In the rows, 128 means zero.
Facts:
plustim -braflu-> 498; mazul -braflu-> 906; fusol -braflu-> 498; pavul -braflu-> 498; grabridrun -braflu-> 744; dozul -braflu-> 541
vifi -braflu-> 744; bruvabrel -braflu-> 138; vumak -braflu-> 498; futri -braflu-> 980; klatu -braflu-> 127; zagregrum -braflu-> 744
dravekli -braflu-> 541; kotro -braflu-> 127; plagar -braflu-> 498; beva -braflu-> 906; vigol -braflu-> 744; fastidu -braflu-> 744
rabrum -braflu-> 127; nubre -braflu-> 906; plepu -braflu-> 127; grogril -braflu-> 127; stebes -braflu-> 980; grelo -braflu-> 127
naste -braflu-> 980; loladrir -braflu-> 541; grestel -braflu-> 744; vevul -braflu-> 744; gruku -braflu-> 541; dubus -braflu-> 744
fliskik -braflu-> 138; tibem -braflu-> 138; fododem -braflu-> 541; bravu -braflu-> 906; trolur -braflu-> 541; vitru -braflu-> 744
skupi -braflu-> 744; skogo -braflu-> 541; klosak -braflu-> 138; flimar -braflu-> 127; bola -braflu-> 744; sokiskem -braflu-> 138
zustuk -braflu-> 744; klinufli -braflu-> 906; vapam -braflu-> 138; drules -braflu-> 744; grulen -braflu-> 127; lipastak -braflu-> 744
stufli -braflu-> 906; lagodras -braflu-> 744; gefe -braflu-> 906; deviskek -braflu-> 744; vulur -braflu-> 744; klebrovor -braflu-> 541
traklar -braflu-> 127; bidrum -braflu-> 138; klebra -braflu-> 541; kuze -braflu-> 744; klesuve -braflu-> 498; pleklo -braflu-> 744
diskisuk -braflu-> 744; nakivor -braflu-> 744; gabri -braflu-> 498; daplu -braflu-> 980; stosir -braflu-> 541; gribromen -braflu-> 138
replo -braflu-> 541; sazir -braflu-> 906; podra -braflu-> 127; klikun -braflu-> 744; felos -braflu-> 127; dustek -braflu-> 127
tadres -braflu-> 744; letun -braflu-> 138; tagrakle -braflu-> 906; muklisti -braflu-> 744; tigal -braflu-> 541; suvek -braflu-> 498
vugar -braflu-> 744; fider -braflu-> 744; pilis -braflu-> 127; futraves -braflu-> 744; bomus -braflu-> 498; flezin -braflu-> 498
fonal -braflu-> 906; brafla -braflu-> 138; flaskas -braflu-> 127; pasam -braflu-> 541; bepum -braflu-> 498; risku -braflu-> 138
flogrukle -braflu-> 127; plusti -braflu-> 138; zadopal -braflu-> 127; kluzik -braflu-> 744; lagru -braflu-> 744; zapan -braflu-> 138
mebos -braflu-> 744; bilan -braflu-> 744; zukol -braflu-> 980; traklur -braflu-> 744; neplur -braflu-> 498; tilimer -braflu-> 138
detiso -braflu-> 127; zasuklir -braflu-> 906; toskam -braflu-> 138; klido -braflu-> 127; stugrivo -braflu-> 744; stoko -braflu-> 744
tidrar -braflu-> 127; ragazul -braflu-> 744; vofur -braflu-> 744; skeklim -braflu-> 127; soflo -braflu-> 744; flidruk -braflu-> 744
bifiplos -braflu-> 127; subrotrun -braflu-> 744; dutri -braflu-> 127; trupom -braflu-> 498; peki -braflu-> 138; flakis -braflu-> 744
skudruk -braflu-> 541; fegam -braflu-> 138; vufer -braflu-> 744; broplugol -braflu-> 127; vovube -braflu-> 744; vabeni -braflu-> 498
trilik -braflu-> 906; kuplopen -braflu-> 498; griripun -braflu-> 744; fomol -braflu-> 541; drasin -braflu-> 127; bitik -braflu-> 138
natro -braflu-> 127; griskan -braflu-> 541; tedris -braflu-> 127; trakles -braflu-> 138; kitun -braflu-> 138; mitri -braflu-> 138
nasu -braflu-> 744; zutru -braflu-> 906; skiflur -braflu-> 744; mazul -tretrel-> lagodras; mazul -tretrel-> bifiplos; mazul -tretrel-> gruku
fusol -tretrel-> traklur; fusol -tretrel-> trupom; fusol -tretrel-> pilis; pavul -tretrel-> bidrum; pavul -tretrel-> rabrum; grabridrun -tretrel-> gabri
grabridrun -tretrel-> nubre; grabridrun -tretrel-> fododem; grabridrun -tretrel-> pilis; grabridrun -tretrel-> bruvabrel; grabridrun -tretrel-> fliskik; vumak -tretrel-> bidrum
vumak -tretrel-> diskisuk; vumak -tretrel-> gruku; vumak -tretrel-> fliskik; klatu -tretrel-> trolur; klatu -tretrel-> flimar; klatu -tretrel-> vufer
kotro -tretrel-> zutru; kotro -tretrel-> bravu; kotro -tretrel-> flogrukle; plagar -tretrel-> lagru; plagar -tretrel-> plustim; plagar -tretrel-> fliskik
beva -tretrel-> skeklim; vigol -tretrel-> traklur; vigol -tretrel-> bola; vigol -tretrel-> zustuk; vigol -tretrel-> dustek; fastidu -tretrel-> gabri
fastidu -tretrel-> bepum; fastidu -tretrel-> deviskek; plepu -tretrel-> zasuklir; plepu -tretrel-> flaskas; grogril -tretrel-> skogo; grogril -tretrel-> fonal
grogril -tretrel-> lipastak; grogril -tretrel-> dravekli; stebes -tretrel-> bilan; stebes -tretrel-> neplur; stebes -tretrel-> zasuklir; naste -tretrel-> loladrir
naste -tretrel-> plustim; naste -tretrel-> stosir; naste -tretrel-> klesuve; naste -tretrel-> bruvabrel; naste -tretrel-> tibem; naste -tretrel-> toskam
grestel -tretrel-> klinufli; grestel -tretrel-> dozul; grestel -tretrel-> griskan; grestel -tretrel-> detiso; grestel -tretrel-> subrotrun; dubus -tretrel-> vifi
dubus -tretrel-> bola; dubus -tretrel-> pilis; dubus -tretrel-> peki; vitru -tretrel-> stufli; vitru -tretrel-> bravu; vitru -tretrel-> vovube
vitru -tretrel-> tibem; vitru -tretrel-> sokiskem; vitru -tretrel-> vevul; skupi -tretrel-> lagodras; skupi -tretrel-> stoko; skupi -tretrel-> bomus
skupi -tretrel-> bruvabrel; grulen -tretrel-> skogo; grulen -tretrel-> plusti; gefe -tretrel-> bitik; gefe -tretrel-> detiso; gefe -tretrel-> fliskik
vulur -tretrel-> trilik; vulur -tretrel-> futri; traklar -tretrel-> lagru; traklar -tretrel-> gabri; traklar -tretrel-> vabeni; gribromen -tretrel-> nakivor
gribromen -tretrel-> griskan; gribromen -tretrel-> pleklo; replo -tretrel-> zukol; replo -tretrel-> stufli; replo -tretrel-> lipastak; replo -tretrel-> pasam
sazir -tretrel-> daplu; sazir -tretrel-> vufer; sazir -tretrel-> klebra; klikun -tretrel-> soflo; klikun -tretrel-> flogrukle; felos -tretrel-> podra
felos -tretrel-> skudruk; felos -tretrel-> deviskek; letun -tretrel-> skogo; letun -tretrel-> lagodras; letun -tretrel-> fonal; letun -tretrel-> suvek
muklisti -tretrel-> bitik; muklisti -tretrel-> kluzik; muklisti -tretrel-> trupom; muklisti -tretrel-> neplur; tigal -tretrel-> vufer; tigal -tretrel-> lipastak
fider -tretrel-> rabrum; fider -tretrel-> trilik; fider -tretrel-> klebrovor; fider -tretrel-> toskam; futraves -tretrel-> rabrum; futraves -tretrel-> flogrukle
futraves -tretrel-> skeklim; flezin -tretrel-> kuplopen; flezin -tretrel-> fliskik; flezin -tretrel-> peki; risku -tretrel-> tadres; risku -tretrel-> bifiplos
risku -tretrel-> podra; risku -tretrel-> stosir; risku -tretrel-> flidruk; zadopal -tretrel-> brafla; zadopal -tretrel-> flimar; zadopal -tretrel-> subrotrun
zapan -tretrel-> mebos; zapan -tretrel-> zustuk; zapan -tretrel-> pilis; zapan -tretrel-> bomus; tilimer -tretrel-> bepum; tilimer -tretrel-> kuplopen
tilimer -tretrel-> zasuklir; tilimer -tretrel-> dustek; tilimer -tretrel-> pasam; klido -tretrel-> stoko; klido -tretrel-> stosir; stugrivo -tretrel-> bilan
stugrivo -tretrel-> bravu; tidrar -tretrel-> rabrum; tidrar -tretrel-> trilik; tidrar -tretrel-> klesuve; ragazul -tretrel-> flidruk; vofur -tretrel-> skogo
vofur -tretrel-> grelo; vofur -tretrel-> vapam; vofur -tretrel-> bifiplos; vofur -tretrel-> gruku; vofur -tretrel-> futri; dutri -tretrel-> vapam
dutri -tretrel-> trolur; flakis -tretrel-> vapam; flakis -tretrel-> kluzik; flakis -tretrel-> vugar; flakis -tretrel-> plustim; flakis -tretrel-> pilis
fegam -tretrel-> vabeni; fegam -tretrel-> kuze; fegam -tretrel-> bola; fegam -tretrel-> vevul; fegam -tretrel-> klebra; broplugol -tretrel-> gabri
broplugol -tretrel-> stoko; broplugol -tretrel-> trupom; broplugol -tretrel-> pasam; griripun -tretrel-> grelo; griripun -tretrel-> brafla; griripun -tretrel-> tagrakle
griripun -tretrel-> drules; fomol -tretrel-> bidrum; fomol -tretrel-> bomus; drasin -tretrel-> vugar; natro -tretrel-> klosak; natro -tretrel-> vevul
tedris -tretrel-> brafla; tedris -tretrel-> soflo; tedris -tretrel-> griskan; tedris -tretrel-> vufer; kitun -tretrel-> zagregrum; kitun -tretrel-> bruvabrel
mitri -tretrel-> dozul; mitri -tretrel-> zustuk; mitri -tretrel-> stosir; mitri -tretrel-> drules; nasu -tretrel-> vabeni; nasu -tretrel-> trakles
nasu -tretrel-> fliskik; skiflur -tretrel-> deviskek; skiflur -tretrel-> pasam

Known rows:
gribromen: [123 149 123 117 154 124 128 137 154 137 134 110 125 135 122  95 127 110
 150 127 137 122 124 153 124 119 119 127 119 129 145 127 120 134 134 139
 133 143 103 131 139 138 122 161 126 129  98 122 141 142 113 124 130]
nasu: [137 125 132 123 164 118 121 145 131 134 147  82 126 135 130 220 130 125
 116 105 154  97 120 157 127 163 145 135 108 119 156 132 115 151 119 114
 141 124 118 139 140 125 121 169 151 131  75 140 132 147 134 121 121]
bitik: [131 126 125 125 109 103 149 149 123 134 122 106 139 126 129 147 128 124
 128 125 123 151 132 116 131 148 114 129 137 114 128 136 117 132 130 140
 127 115 137 128 122 132 129 114 128 135 163 130 138 114 112 121 123]
brafla: [131 130 122 119 106 106 151 154 136 137 116 136 130 123 121 123 127 103
 145 135 122 161 124 124 128 120 116 122 136 122 137 140 130 124 143 144
 130 120 124 120 128 129 130 117 123 134 167 113 139 121 101 123 122]
klosak: [130 129 125 123 109 110 146 142 127 134 118 114 138 124 126 124 130 124
 131 129 120 153 135 117 131 138 110 128 139 120 126 136 121 130 133 142
 124 119 135 125 122 131 128 111 124 136 161 128 139 111 115 124 127]
vulur: [129 128 130 126 157 152  86 114 154 132 139 113 113 134 132  81 137 136
 127 118 140 116 129 162 122 129 136 123 112 140 149 120 120 141 107 125
 119 148 119 113 136 130 127 149 124 133  94 131 137 134 154 130 146]
vugar: [130 107 127 131 100 125 121 130 124 128 117 136 140 121 133 139 127 123
 114 125 124 145 130 100 129 158 121 123 140 126 132 137 128 123 138 126
 120 120 129 143 120 127 128 113 129 125 152 127 126 125 140 130 129]
tibem: [130 126 125 124 109 110 141 141 126 133 120 119 136 126 128 123 128 126
 132 126 118 158 133 115 128 139 110 128 143 121 124 134 119 128 130 144
 120 119 134 123 122 133 130 112 123 138 161 128 139 113 114 126 129]
lagru: [139 110 129 126 109 117 129 148 123 131 126 133 135 120 130 178 128 119
 113 116 130 144 124 109 133 147 127 127 134 123 130 136 126 131 125 125
 123 109 141 120 126 120 128 117 135 132 150 127 130 116 132 121 121]
skeklim: [137 111 133 131 115 128 128 132 119 122 115 128 119 132 128 120 132 156
 130 152 120 123 129 130 121 128 126 126 131 114 121 121 133 127 131 127
 115 126 142 110 123 126 131 101 121 132 147 125 121  91 125 139 124]
gabri: [136 142 130 130 122 104 154 130 107 119 129 155 128 122 125 174 125 117
 125 122 108 130 133 113 135  82 132 139 137 123  99 118 133 129 120 128
 133 111 140 114 121 118 135 112 138 127 154 131 121 112  86 125 117]
peki: [132 120 125 126 112 101 145 146 121 133 120 104 141 125 127 148 128 126
 127 124 121 154 131 112 130 149 113 128 137 113 127 136 115 129 137 139
 127 116 133 129 122 133 129 114 130 135 156 129 137 118 111 126 126]
plustim: [125 123 131 137 118 102 156 122 101 123 121 130 125 131 127 171 129 133
 131 129 113 136 129 122 123 115 134 129 131 116 118 127 130 122 134 123
 135 126 136 124 117 126 134 106 136 130 165 127 126 132  90 132 120]
bidrum: [134 115 130 126 119 102 132 148 127 136 128 104 125 128 130 141 135 140
 129 116 121 166 127 140 121 144 124 124 128 118 130 130 115 135 113 138
 119 124 145 100 122 133 137 110 125 147 167 128 143 116  99 126 133]
flezin: [126 142 132 131 176 103 146 120 113 127 143  81 120 144 126 205 130 134
 135 117 140  81 126 169 121 130 147 140 107 112 141 124 118 146 121 115
 150 136 114 136 132 129 123 157 150 130  88 141 127 154 100 127 114]
nubre: [131 123 128 131 113 113 134 129 112 125 123 141 131 126 129 156 127 126
 125 127 118 140 129 115 128 112 129 128 134 123 121 130 134 126 128 123
 131 119 138 124 119 124 133 105 133 130 159 126 126 122 114 125 123]
bomus: [122 126 132 137 116 109 147 112 107 120 121 142 122 128 129 146 127 136
 128 123 108 149 127 123 120 112 128 127 134 123 109 122 131 116 132 127
 129 133 138 119 115 131 138 103 131 130 168 124 125 144  85 132 131]

Rows:
No name comes twice in this set of rows, the named rows included.
[122 155 119 117 152 146 127 138 144 137 138 145 119 135 119  84 125  96
 159 148 154  98 115 152 130  79 143 122 115 150 155 137 147 129 138 124
 144 137 104 135 145 122 123 160 123 123  93 114 134 147 154 114 115] -> tigal
[126 138 125 126 170 137  97 110 142 127 129 114 118 143 129  91 132 137
 143 138 138  96 137 157 115 102 132 128 111 131 141 114 124 142 121 119
 121 149 110 128 131 133 123 143 128 126  88 129 128 126 131 133 136] -> beva
[126 132 122 126 153 150  95 113 145 130 127 111 133 135 130  87 129 130
 129 134 142  91 137 132 128 146 121 128 123 131 147 125 120 141 131 121
 122 138 104 152 135 131 112 154 126 115  77 135 127 126 171 135 133] -> vitru
[114 136 126 129 149 121 113 111 150 131 131  99 134 127 128 110 121 129
 137 113 127 143 130 129 112 152 103 131 121 121 129 118 110 121 145 137
 124 160 104 166 129 155 125 164 134 117  89 134 135 182 101 130 154] -> zapan
[134 119 126 127 109 120 123 149 123 133 123 154 130 121 124 134 127 111
 137 144 130 139 121 111 124 104 135 120 133 129 132 138 144 124 137 120
 128 120 136 127 125 122 132 110 129 130 161 114 132 124 127 119 117] -> griskan
[124 149 124 133 154 146 110  92 125 124 122 115 132 152 133  96 126 149
 133 146 128  80 145 141 126 121 127 135 117 127 131 118 109 141 129 126
 137 136  97 159 131 130 110 149 126 112  57 143 109 115 160 140 125] -> stebes
[130 130 131 126 172 110 132 128 122 131 145  83 121 139 126 203 129 131
 133 115 151  91 123 165 120 140 147 134 105 116 151 129 118 145 120 114
 143 134 118 142 135 127 125 162 150 132  84 138 130 154 113 124 119] -> gefe
[126 130 126 128 152 145 100 115 143 128 130 111 138 129 131 124 124 127
 121 120 141 100 134 126 129 148 119 132 124 129 137 123 119 137 135 122
 122 138 107 162 135 134 114 162 134 113  77 138 124 146 154 130 139] -> muklisti
[133 114 125 128 108 134 115 130 122 128 113 130 143 121 133 114 129 133
 113 135 127 125 138 101 133 147 114 126 140 124 131 136 127 131 133 126
 115 113 131 136 124 123 118 107 124 124 143 132 125 100 163 129 126] -> bilan
[126 161 122 117 158 152 112 118 139 131 144 141 132 129 126  81 124 110
 139 133 144  89 130 125 144  80 130 136 120 149 122 121 135 141 111 128
 136 127 119 136 141 123 124 157 126 120  83 135 127 124 164 117 125] -> replo

Now the same elements, written a new way:
Known rows:
tibem: [126 127 118 132 126 120 130 118 127 119 136 114 132 127 125 125 111 120
 143 135 126 134 126 141 120 143 129 111 137 126 137 133 105 132 137 126
 130 136 134 126 126 126 123 143]
lagru: [129 132 121 125 120 124 139 125 129 138 129 114 143 126 126 126 144 135
 126 132 131 123 135 133 131 122 128 130 137 130 135 118 128 129 134 118
 143 116 153 134 117 123 127  88]
trakles: [124 129 115 130 121 117 137 123 123 111 135 114 141 131 127 120 132 123
 144 120 124 137 128 142 123 141 130 109 129 127 142 130 109 133 146 124
 123 126 130 130 124 130 120 108]
detiso: [135 143 131 122 124 127 126 148 140 137 122 139 128 117 124 135 164 127
 120 116 139 141 136 128 126 131 130 143 122 139 128 135 133 129 117 123
 134 123 121 131 130 133 121 117]
vifi: [128 134 118 128 121 121 139 126 130 137 135 113 146 128 126 121 147 137
 125 126 127 125 135 133 131 121 129 126 137 131 132 117 124 131 133 121
 137 112 163 136 112 123 126  86]
risku: [122 112 156 130 132 135 120 137 128 111 122 128 112 136 132 138 104 118
 134 135 119 117 117 138 132 117 128  97 127 120 134 125 141 124 148 137
 106 146 103 122 132 137 128 142]
brafla: [120 135 136 135 137 127 133 126 135 124 124 132 125 117 123 135 135 127
 128 148 139 136 124 141 123 139 125 105 128 129 130 146 121 131 139 128
 127 128 122 124 134 132 121 122]
grogril: [132 125 129 117 133 130 121 151 127 128 117 148 117 137 130 135 130 138
 124 138 116 140 119 101 133 131 131 130 115 132 108 114 137 119 111 156
 136 132  95 122 148 114 130 162]
kotro: [139 124 149 127 134 131 121 138 121 137 127 152 109 122 128 125  98 122
 135 119 139 128 124 110 121 129 126 164 128 131 123 129 123 125  92 122
 126 108 108 127 135 135 136 208]
zapan: [121 118 142 130 127 121 131 125 118 103 133 127 121 136 134 120 124 123
 144 110 128 132 117 127 131 120 126 110 119 129 134 132 125 131 142 131
 106 114 107 123 129 136 124 142]
bola: [127 132 115 126 125 123 139 128 129 142 133 113 145 126 124 123 137 138
 127 136 127 126 133 134 130 124 131 129 129 129 135 116 123 130 132 118
 146 120 156 136 116 126 127  94]
zasuklir: [134 130 132 128 130 127 118 124 125 129 126 141 139 129 130  98 102 115
 149 108 119 117 119 132 120 141 126 134 112 138 119 135 119 132 148 134
 148 138 138 135 113 125 129 132]
lipastak: [126 131 119 125 131 129 133 127 134 151 124 126 142 125 122 128 122 145
 120 166 121 130 130 125 131 132 129 128 136 127 120 116 130 125 125 136
 154 131 154 131 128 109 128 111]
drules: [125 137 132 127 127 132 135 129 138 150 128 122 134 123 122 134 147 140
 115 144 140 125 136 135 132 123 126 122 135 128 130 126 133 129 127 122
 138 125 148 131 127 121 128 105]
sokiskem: [126 125 119 132 135 122 133 125 125 125 133 120 140 125 123 122  85 121
 142 153 117 138 124 142 116 153 133 120 134 122 131 127 102 133 131 128
 142 131 136 129 113 128 123 145]
kluzik: [127 134 123 128 117 125 137 122 132 142 133 121 142 128 126 120 147 137
 128 132 130 122 136 133 131 122 127 138 131 131 131 120 131 130 134 120
 144 123 153 135 117 120 127  93]
dozul: [124 140  99 140 139 138 124 121 139 115 126 117 125 121 130 133 153 124
 122 121 136 129 141 140 125 136 130 122 121 124 125 153 139 132 136 130
 119 143 139 123 123 138 129  90]

Rows:
No name comes twice in this set of rows, the named rows included.
[124 143 138 136 144 128 129 137 137 128 126 132 126 119 122 135 146 125
 120 114 145 133 133 134 124 130 123  97 123 136 128 149 123 130 138 123
 119 138 133 130 136 137 122 115] -> klinufli
[125 115 152 130 134 123 125 131 114 107 129 140 123 137 134 106 104 117
 153 116 114 124 110 127 131 123 127 130 116 131 128 127 128 128 146 134
 123 117 101 126 122 137 129 147] -> tilimer
[132 128 134 127 126 128 130 126 127 154 129 135 140 123 126 106 101 128
 138 145 126 111 129 129 124 134 126 161 132 131 121 122 122 129 128 120
 158 111 156 136 103 122 133 126] -> bilan
[119 116 127 126 130 126 127 121 120 109 124 137 121 137 131 125 113 135
 140 148 115 133 109 115 132 131 128 100 118 125 119 122 125 122 142 154
 120 135  93 119 145 116 129 157] -> letun
[130 115 147 129 140 126 128 131 113 145 130 142 126 129 129 114  86 133
 130 141 127 114 116 115 131 116 126 174 130 127 118 117 127 126 119 120
 139 104 128 133 115 132 138 158] -> stugrivo
[126 135  94 137 148 126 129 123 131 117 132 101 135 128 131 134 130 130
 126 129 119 139 141 132 121 145 136 128 128 120 126 135 127 132 128 136
 124 144 146 125 113 137 129  89] -> klebra
[123 125 141 131 158 118 131 141 115 118 131 124 121 132 129 127 106 130
 125 113 128 141 117 118 130 123 128 107 118 129 119 128 121 127 125 137
 108 127 116 128 130 141 128 144] -> sazir
[122 140 135 130 135 128 136 133 139 148 129 133 134 111 120 136 149 142
 105 156 144 126 132 133 132 119 123 135 133 132 126 134 135 129 124 116
 139 111 144 130 121 128 127  98] -> subrotrun
[130 125 118 116 130 133 118 141 127 129 112 154 118 142 130 134 135 142
 124 147 112 145 115  93 134 133 131 124 117 131 103 111 139 117 111 165
 138 141  91 122 155 102 132 163] -> grulen
[126 120 130 129 136 128 123 133 120 117 127 129 118 141 129 128 119 126
 129 107 120 127 119 117 132 122 126  91 122 126 125 127 132 124 137 142
 105 148 114 126 146 126 131 147] -> mazul
[132 131 121 131 138 125 125 121 125 141 133 126 132 125 124 118  83 117
 137 125 134 128 127 134 116 147 126 125 133 128 123 133 103 131 125 127
 133 142 145 132 127 127 130 151] -> bravu
[121 123 152 129 138 130 135 138 124 137 129 134 120 126 127 131 133 141
 110 142 135 125 122 117 138 105 123 136 125 128 121 122 142 125 122 126
 119 111 128 127 136 131 133 130] -> griripun
[130 125 112 131 130 148 108 127 145 120 119 104 124 136 134 138 120 110
 122 130 110 108 143 152 123 133 136 106 130 117 128 131 160 127 150 139
 120 174 139 124 111 137 133  93] -> skudruk

The same elements again, as new rows of numbers:
Known rows:
gruku: [124 157 112 121 139 166 127 147 128  99 163 145  84]
vumak: [111 145  96 147 134 112  88 136 102 109 184 160 103]
fliskik: [127 166  97  94 135 158 110 160 150 112 150 146 101]
tagrakle: [121 162 109 119 158 156 101 117 123 117 175 145  73]
vevul: [157 181  97 116 133 143  82 142 160  94 149 173  92]
letun: [120 171  98 151 171 121 109 136  84  99 185 176 113]
lagodras: [129 177 116 124 136 167 122 156 119  92 165 152  88]
trilik: [134 162 119 137 120 158 122 139 148 129 171 161  70]
klinufli: [118 163 101 104 163 145  82 113 129 122 171 146  73]
nubre: [114 159 112 117 137 146  92 149 136 123 150 152 106]
bomus: [122 160 108 110 120 156 108 143 135 110 158 147  97]
naste: [126 136  97 153 126 107  79 135 102 122 189 166 104]
toskam: [140 162  98 132 132 144 120 157 149 119 179 163  82]
flogrukle: [172 160  96 127 124 149  95 134 157  91 171 171  59]
vifi: [129 164  91 111 134 140  82 153 141  99 153 153 100]
broplugol: [130 148  83 138 146 114  66 157 101  80 161 167 119]
trolur: [139 166 101 109 159 159  99 122 129  98 159 145  78]

Rows:
No name comes twice in this set of rows, the named rows included.
[131 162  96 114 130 148 120 155 147 120 170 155  93] -> bidrum
[145 159  96 116 145 164 110 142 109  82 175 141  71] -> grelo
[145 175  93 113 138 142  72 140 144  92 152 165  96] -> kuze
[148 164 118 133 143 137  92 117 159 122 163 181  79] -> zutru
[152 172  89 107 151 147  94 121 144  99 182 160  61] -> soflo
[124 148  89 165 129 115  90 150 117 113 199 185  85] -> fider
[136 177 104 125 163 152 128 138 112  95 170 162  95] -> plusti
[142 165 106 121 133 173 120 156 113  73 163 150  78] -> bifiplos
[151 168  98 122 131 138 112 146 151 117 162 174  92] -> tibem
[163 151  85 155 137 110  68 129 126  89 180 190  78] -> kotro
[133 148  87 133 155 126  76 138  94  81 180 163  87] -> dutri
[114 156  89 151 143 120  85 157  98  97 180 169 104] -> skupi

